Here is a tiny trained network, its code and every weight. The questions are about switching its units off for an input and a class, where a switched-off unit gives its printed mean instead of its output.

import numpy as np


def w(rows, s, z=0):
    codes = np.array(rows[::2]) - 128.0
    scale = np.full(codes.shape[1], s)
    scale[-1] = z or s
    return codes * scale


def norm(h):
    return h / np.sqrt((h * h).mean(-1, keepdims=True) + 1e-5)


def f(y):
    return np.maximum(y, 0)


def log_softmax(a):
    a = a - a.max(-1, keepdims=True)
    return a - np.log(np.exp(a).sum(-1, keepdims=True))


def net(x, mask):
    res = np.array(x, float).reshape(1, 6) / 4 @ E
    u = 0
    for l in range(2):
        y = f(norm(res) @ A[l][:, :-1].T + A[l][:, -1])
        res = res + np.where(mask[u : u + 12], y, B[l][:, -1]) @ B[l][:, :-1]
        u += 12
    return log_softmax(norm(res)[-1] @ U[:, :-1].T + U[:, -1])


A, B = {}, {}
E = w([
[127,127,127],'x0',
[123,128,129],'x1',
[152,149,2],'x2',
[6,241,157],'x3',
[246,237,133],'x4',
[128,129,130],'x5',
],0.0034)
A[0] = w([
[44,85,127,239],'L0N0',
[84,156,106,140],'L0N1',
[15,137,114,101],'L0N2',
[125,216,143,42],'L0N3',
[110,255,118,17],'L0N4',
[163,176,217,121],'L0N5',
[114,131,51,255],'L0N6',
[90,165,221,77],'L0N7',
[156,83,173,84],'L0N8',
[105,80,99,222],'L0N9',
[155,85,112,124],'L0N10',
[131,65,69,208],'L0N11',
],0.0085,0.0019)
B[0] = w([
[122,161,194,255],'L0N0',
[92,159,192,185],'L0N1',
[143,255,233,237],'L0N2',
[8,18,136,188],'L0N3',
[44,50,90,220],'L0N4',
[127,60,66,205],'L0N5',
[12,171,35,216],'L0N6',
[190,104,173,210],'L0N7',
[72,61,130,179],'L0N8',
[26,141,129,206],'L0N9',
[93,174,98,175],'L0N10',
[56,156,97,215],'L0N11',
],0.0048,0.0042)
A[1] = w([
[189,63,149,83],'L1N0',
[243,2,128,93],'L1N1',
[78,83,152,177],'L1N2',
[135,177,223,100],'L1N3',
[89,100,186,195],'L1N4',
[94,89,203,160],'L1N5',
[141,148,161,89],'L1N6',
[228,89,182,135],'L1N7',
[190,113,102,195],'L1N8',
[158,146,130,2],'L1N9',
[163,184,55,142],'L1N10',
[149,57,82,142],'L1N11',
],0.0087,0.004)
B[1] = w([
[10,148,152,162],'L1N0',
[65,158,134,199],'L1N1',
[163,71,114,245],'L1N2',
[191,149,125,184],'L1N3',
[228,102,103,254],'L1N4',
[197,92,118,242],'L1N5',
[191,128,173,136],'L1N6',
[2,189,125,174],'L1N7',
[159,168,157,165],'L1N8',
[185,170,99,128],'L1N9',
[184,129,95,164],'L1N10',
[138,176,192,179],'L1N11',
],0.0065,0.0054)
U = w([
[167,53,169,231],'0',
[60,195,153,246],'1',
[70,164,36,200],'2',
[239,253,11,2],'3',
[206,184,220,29],'4',
],0.0077,0.0029)

Each question gives the input, the list of numbers given to net, and the class t.
The units are the neurons (one row each of A and B). Each row of codes is followed by its name. A weight is (code - 128) times the scale printed after its matrix; where a second scale follows, it is the last column's (A, B and U).
mask holds one flag per neuron, layer by layer. A switched-off neuron (its flag False) gives its mean, the last column of its row in B, instead of its output. The means were averaged over made-up inputs and are rounded, as every weight is.
A unit's drop is (log p(t) with every unit on - log p(t) with that unit switched off) / (log p(t) with every unit on - log p(t) with every unit switched off).
unit that matters most: the unit with the biggest drop
top k neurons: the k neurons with the biggest drops, biggest first
k most important neurons of layer l: the k neurons of layer l with the biggest drops, biggest first
drop when u is switched off: that unit's drop, to one decimal
input [-1,-1,-5,2,-8,-4], class 4: unit that matters most => L0N2
input [7,8,-5,7,4,-7], class 0: top 3 neurons => [L0N3 L0N4 L0N5]
input [-7,6,-8,2,7,2], class 0: 2 most important neurons of layer 0 => [L0N3 L0N5]
input [-7,-5,0,8,2,-3], class 0: 2 most important neurons of layer 0 => [L0N3 L0N4]
input [4,0,-5,1,5,6], class 0: 2 most important neurons of layer 0 => [L0N3 L0N4]
input [-5,1,0,-5,7,-5], class 1: 3 most important neurons of layer 1 => [L1N7 L1N4 L1N1]
input [-3,-8,-5,6,4,8], class 0: top 2 neurons => [L0N3 L0N4]
input [-8,-1,5,5,8,-7], class 2: 3 most important neurons of layer 0 => [L0N4 L0N3 L0N2]
input [-2,0,-7,-5,3,5], class 1: top 2 neurons => [L1N7 L1N1]
input [8,-2,7,5,8,4], class 2: 2 most important neurons of layer 0 => [L0N4 L0N3]
input [-6,1,-2,0,8,5], class 1: top 2 neurons => [L0N6 L0N9]
input [-1,0,0,-5,5,7], class 1: 2 most important neurons of layer 0 => [L0N6 L0N2]
input [-2,3,-5,5,2,-4], class 0: drop when L0N5 is switched off => 0.1
input [4,-8,-7,8,3,-3], class 0: drop when L0N3 is switched off => 0.2
input [3,4,-5,6,-1,-8], class 4: drop when L0N2 is switched off => 0.2
